Below is a small trained network, with its code and all its weights. Each question gives an input and a target symbol and asks what happens when units are switched off, that is, made to give their printed mean instead of their output.

import numpy as np


def w(rows, s, z=0):
    codes = np.array(rows[::2]) - 128.0
    scale = np.full(codes.shape[1], s)
    scale[-1] = z or s
    return codes * scale


def f(y):
    return np.maximum(y, 0)


def softmax(a):
    e = np.exp(a - a.max(-1, keepdims=True))
    return e / e.sum(-1, keepdims=True)


def log_softmax(a):
    a = a - a.max(-1, keepdims=True)
    return a - np.log(np.exp(a).sum(-1, keepdims=True))


def net(x, mask):
    ids = ['ΔΘΛΣΦαεζηψω'.index(c) for c in x.split()]
    T = len(ids)
    res = E[ids] + P[:T]
    r = res
    for j in range(2):
        rows = slice(3 * j, 3 * j + 3)
        q, k, v = (r @ M[0][rows].T for M in (Q, K, V))
        z = softmax(np.where(np.tri(T) > 0, q @ k.T / 3**0.5, -1e9)) @ v
        o = O[0][rows]
        res = res + np.where(mask[j], z, o[:, -1]) @ o[:, :-1]
    y = f(res @ A[0][:, :-1].T + A[0][:, -1])
    res = res + np.where(mask[2:26], y, B[0][:, -1]) @ B[0][:, :-1]
    return log_softmax(res[-1] @ U[:, :-1].T + U[:, -1])


Q, K, V, O, A, B = {}, {}, {}, {}, {}, {}
E = w([
[186,207,254],'Δ',
[87,90,22],'Θ',
[55,70,57],'Λ',
[104,110,118],'Σ',
[112,35,134],'Φ',
[110,112,134],'α',
[104,207,189],'ε',
[202,80,184],'ζ',
[155,88,187],'η',
[143,231,57],'ψ',
[228,135,14],'ω',
],0.01)
P = w([
[135,138,105],'0',
[227,32,114],'1',
[24,146,115],'2',
[154,143,80],'3',
[226,3,73],'4',
[13,148,126],'5',
[167,147,71],'6',
[250,66,127],'7',
],0.007)
Q[0] = w([
[187,236,222],'H1',
[111,80,160],'H1',
[47,117,132],'H1',
[11,145,180],'H2',
[161,106,76],'H2',
[21,151,254],'H2',
],0.0091)
K[0] = w([
[181,149,108],'H1',
[107,82,131],'H1',
[76,110,84],'H1',
[51,72,208],'H2',
[153,140,53],'H2',
[83,130,249],'H2',
],0.012)
V[0] = w([
[136,179,187],'H1',
[221,101,88],'H1',
[2,142,167],'H1',
[192,209,44],'H2',
[209,32,199],'H2',
[206,71,108],'H2',
],0.0072)
O[0] = w([
[126,120,200,90],'H1',
[230,163,97,182],'H1',
[23,89,157,66],'H1',
[206,144,64,253],'H2',
[170,90,213,82],'H2',
[221,1,133,174],'H2',
],0.0064,0.0037)
A[0] = w([
[76,205,188,22],'N1',
[97,72,89,128],'N2',
[123,125,89,136],'N3',
[175,199,207,138],'N4',
[102,133,64,105],'N5',
[177,200,195,106],'N6',
[49,186,96,219],'N7',
[18,86,85,48],'N8',
[56,68,139,143],'N9',
[112,140,28,137],'N10',
[194,79,91,145],'N11',
[125,105,158,185],'N12',
[157,152,66,169],'N13',
[174,143,157,131],'N14',
[178,71,152,88],'N15',
[65,163,165,115],'N16',
[200,84,68,144],'N17',
[13,154,228,140],'N18',
[208,39,169,58],'N19',
[110,85,102,118],'N20',
[41,198,57,108],'N21',
[131,124,109,137],'N22',
[85,39,201,254],'N23',
[254,166,189,92],'N24',
],0.0095,0.0058)
B[0] = w([
[113,132,95,135],'N1',
[125,119,93,163],'N2',
[119,143,146,165],'N3',
[155,114,92,167],'N4',
[135,133,149,167],'N5',
[128,85,89,161],'N6',
[113,168,139,190],'N7',
[84,7,71,156],'N8',
[133,95,155,156],'N9',
[125,144,171,216],'N10',
[117,142,120,232],'N11',
[160,113,136,152],'N12',
[136,145,125,225],'N13',
[107,112,107,164],'N14',
[81,173,141,165],'N15',
[148,145,92,143],'N16',
[117,133,105,254],'N17',
[200,113,48,158],'N18',
[62,179,140,184],'N19',
[124,134,110,150],'N20',
[75,150,201,180],'N21',
[137,142,127,152],'N22',
[206,75,204,181],'N23',
[85,87,119,216],'N24',
],0.011,0.0096)
U = w([
[188,127,2,188],'Δ',
[33,98,146,111],'Θ',
[77,46,116,73],'Λ',
[148,112,155,232],'Σ',
[234,32,78,3],'Φ',
[136,102,163,187],'α',
[59,150,45,92],'ε',
[195,114,199,170],'ζ',
[244,105,190,148],'η',
[104,207,212,99],'ψ',
[187,159,116,63],'ω',
],0.0088,0.0055)

Each question gives the input, a string of symbols that net reads in full, and the target symbol t.
The units are the heads (3 rows each of Q, K, V and O) and the neurons (one row each of A and B). Each row of codes is followed by its name. A weight is (code - 128) times the scale printed after its matrix; where a second scale follows, it is the last column's (O, A, B and U).
mask holds one flag per unit, heads first, then neurons. A switched-off unit (its flag False) gives its mean, the last column of its rows in O or B, instead of its output. The means were averaged over made-up inputs and are rounded, as every weight is.
A unit's drop is (log p(t) with every unit on - log p(t) with that unit switched off) / (log p(t) with every unit on - log p(t) with every unit switched off).
The circuit of an input: a set's keep is (log p(t) with only the set's units on - log p(t) with every unit switched off) / (log p(t) with every unit on - log p(t) with every unit switched off). Starting from the 12 units with the biggest drops (on a tie, the unit counted first), units are removed one at a time, each time the one whose removal leaves the highest keep (on an exact tie, the one counted first), for as long as the keep stays at least 0.8.
units of the circuit, in order: the units of the circuit, biggest drop first
most important unit: the unit with the biggest drop
k most important neurons: the k neurons with the biggest drops, biggest first
which heads matter: for each layer, one digit per head in row order, 1 if its drop is at least 0.15 and else 0, layers parted by /
drop of u: that unit's drop, to one decimal
input Σ Λ Θ, target Θ: units of the circuit, in order	N21, H1, H2
input Λ Δ ψ ψ ζ, target Δ: units of the circuit, in order	H2
input ψ ψ ε, target ε: units of the circuit, in order	H2, N1
input ψ ψ ω η, target Δ: 3 most important neurons	N21, N23, N10
input Λ Λ Λ Λ Λ ψ Λ, target Θ: 3 most important neurons	N21, N8, N18
input ψ ψ ω ψ Λ ψ Δ ζ, target Δ: 2 most important neurons	N21, N10
input ψ ζ Λ, target Λ: units of the circuit, in order	N8, H1
input Δ Λ ζ ψ, target ψ: which heads matter	01
input ψ Σ ψ ε Δ, target Δ: which heads matter	01
input Λ ψ α Δ η ψ, target ψ: which heads matter	00
input η ψ ψ Φ Λ η, target η: which heads matter	01
input ω Λ ω ψ Φ, target ε: 2 most important neurons	N19, N15
input ψ α Φ ω Δ Λ, target Λ: which heads matter	10
input Δ ω Λ ψ ψ Φ Σ ζ, target ε: most important unit	N19
input Λ Λ Φ, target Φ: 2 most important neurons	N18, N23
input ω ψ ψ ψ ψ Θ, target Θ: drop of H2	0.2
input Δ ψ η, target η: drop of H2	0.1
input ζ ψ Λ α ψ ε, target ε: drop of N17	-0.1
input ψ Λ ψ Λ η Φ, target Φ: drop of N23	0.2
